Rows, each with its class:
[-1, -6, -19, -1, 9, -5, -4, -1, -2, -6, 4, 11, 0, -8, -7, 5, -9, -17, 3, 11, 3, 0, 5, 13, -6, -9, -1, -9, -4, -4, -3, 8, -2, 0, 0, 6, 2, 0] -> N
[1, -4, -8, 3, 0, 23, 1, 19, -9, 16, -5, 10, 0, 6, 49, 2, 2, -26, -2, 20, -53, 4, 0, -10, 9, -12, -4, 7, -18, 18, -3, -9, -3, 7, -2, 7, -9, 6] -> B
[10, 16, -6, 9, 8, -5, 9, 9, 14, -3, -25, 18, -2, -5, 11, 4, 0, -29, -4, 6, 71, -4, -17, 26, 11, -20, 4, -2, -11, -13, 1, 6, -7, 7, -6, -29, 2, -29] -> N
[3, -4, 7, -2, -2, 2, 1, 4, -3, -5, 8, 11, -16, -15, -3, 7, -3, 0, -10, 19, 36, -20, 1, -16, 0, -10, -6, 3, 6, -4, -9, -23, -12, 0, -6, 15, -10, 1] -> C
[6, -12, -8, 0, 3, 11, 5, 14, 3, -13, -2, 24, 2, -12, -9, 4, 8, -13, -3, 22, -63, 3, 3, -18, 0, -29, 8, -1, -8, 3, 13, -7, 16, 7, 5, 10, -5, 8] -> Q
[-5, -8, -3, -9, 2, 9, -4, -13, 4, -15, -1, 25, -1, 5, 6, 9, 6, -11, 6, -11, -30, -10, -10, 49, 5, -3, 15, 5, -3, -4, -1, -8, 30, 0, -2, 11, -4, 1] -> B
[11, 4, 6, -3, -12, 46, -2, 9, -4, 13, -1, 3, -3, -4, -13, -13, -16, 5, 4, 24, -5, 11, -1, -20, -3, 13, 3, 16, -12, 14, -3, 18, -9, -5, 11, -2, -6, -40] -> B
[12, -11, 9, 2, 2, 4, 3, 13, -3, -8, 10, -5, 4, -6, -10, -3, 17, 13, 2, -2, 29, -9, -2, -7, 0, 4, -5, 5, 24, 3, -16, -16, -17, 2, -2, 17, -6, 8] -> C
[7, 12, -5, 5, 3, -10, -3, 4, -5, 16, -2, 10, -10, 2, 6, -1, -3, -11, -1, 5, 39, -16, -10, -21, 7, -16, -19, -1, -4, -3, -13, -14, -16, 8, -1, 6, 7, 7] -> C
[-2, -2, -5, -5, -5, 7, -2, 2, -5, -8, 12, 5, 3, 2, -3, 7, -7, -7, 12, 0, -12, 0, 0, 8, 7, -5, 1, -1, -1, 0, -3, 3, 12, 6, 7, 8, 2, 13] -> Q
[-1, -15, 9, -1, -1, -8, 2, 2, -5, -5, 10, -2, -5, -10, -16, 4, -17, -2, 1, 5, 33, -10, 10, 0, -2, -8, -11, 8, 8, -4, -9, -14, -13, -3, -2, 12, 4, 9] -> C
[-5, -15, -7, -4, -1, 1, 2, 14, -3, -9, -1, 18, 16, 5, 5, 12, 1, -25, -6, 11, -22, -7, -2, 26, 9, -29, -1, -7, -4, -1, 6, -12, 12, 6, 3, 12, -12, 6] -> C
[2, 6, -5, 16, 7, -4, -7, -1, -1, 13, 1, 12, 1, 1, 5, 5, 1, -15, 5, -6, 18, -8, 2, 2, 2, -4, -15, 0, -14, 7, 2, -5, -2, -7, 1, 3, 10, 2] -> C
[-2, -21, 3, 2, 5, -4, -4, 13, -4, 5, 16, 3, -4, -5, -14, 4, -18, 2, 4, 4, 10, -6, -3, 15, 4, -11, -5, -11, -2, 6, -5, -14, -6, -2, -4, 15, 0, 23] -> C
[8, 1, 7, -1, -1, 5, -9, 8, -2, -11, 12, 5, 2, -5, -6, -21, -15, 13, 8, 0, 37, 0, -8, -14, -10, 2, -5, -1, 13, -4, -9, 11, -15, 5, -5, 13, -4, -1] -> C
[-3, -7, 7, -2, -2, -3, 21, 21, 5, -25, -5, 17, -9, -19, -13, 5, -7, -10, -6, 38, 70, -6, -5, 22, -4, -43, 9, 6, -3, 0, -12, -13, -9, 3, -4, -4, -7, -14] -> C
[2, 5, 18, 2, -3, 19, 6, -14, 4, -22, 3, -11, -4, -16, -3, -4, 3, 21, -13, 7, 21, -9, 7, 25, -7, 8, 30, 18, 5, -9, 4, 13, 13, 4, -3, -10, -10, -26] -> N
[2, -4, -4, -2, -1, 10, 3, 1, 4, -7, 3, 7, -3, -2, 4, -4, 4, -9, -1, -2, -49, 0, -11, -5, 0, -14, -4, 3, -7, 4, 3, -14, 21, 3, -2, 12, -10, 2] -> Q
[4, 0, -10, 5, -2, -1, -7, 1, -6, 11, 10, -1, 3, -10, -15, 8, -11, 4, 1, 12, 28, -10, -18, 16, -3, 6, -3, 5, 4, 3, -8, 1, -14, 1, -7, 5, 6, -3] -> E
[3, -6, 9, -2, 3, -8, -5, -5, -1, 2, 5, -12, -3, -17, -20, 12, -13, 21, -3, 28, 33, -15, -2, -4, -1, -3, 11, 4, -5, -3, -11, -3, -11, 0, -6, -1, 10, -13] -> C
[-1, -1, -5, 2, -3, -11, 7, 7, 2, -9, -6, 3, -11, -2, 7, -7, -16, 0, 3, 15, 24, 3, -9, 7, 9, -21, 2, -2, -18, -9, 3, -4, -1, 3, 10, 0, 9, -5] -> V
[3, -11, 9, 1, 8, -14, 0, 1, 2, 5, 9, -16, 0, -5, 1, 8, -15, 21, 3, 4, 2, -10, -3, -8, 1, 4, -7, 0, 11, -9, 0, -7, -10, -3, 1, 2, 11, -2] -> C
[7, 7, 7, 8, 6, -21, 4, 3, 4, -55, -6, 2, -2, -2, 4, 2, 12, 18, -2, -22, 15, -9, -14, 24, -4, -16, 7, -4, 14, -20, -5, -8, 22, 7, 3, 0, -13, 29] -> N
[1, 22, -10, 4, -4, -12, -3, -5, 11, 7, -1, 16, 2, 13, 10, 0, 2, 2, 12, -27, 65, 10, -5, 58, 1, 14, 5, -2, 3, -14, -16, 13, 6, -6, -4, -8, 1, -9] -> N
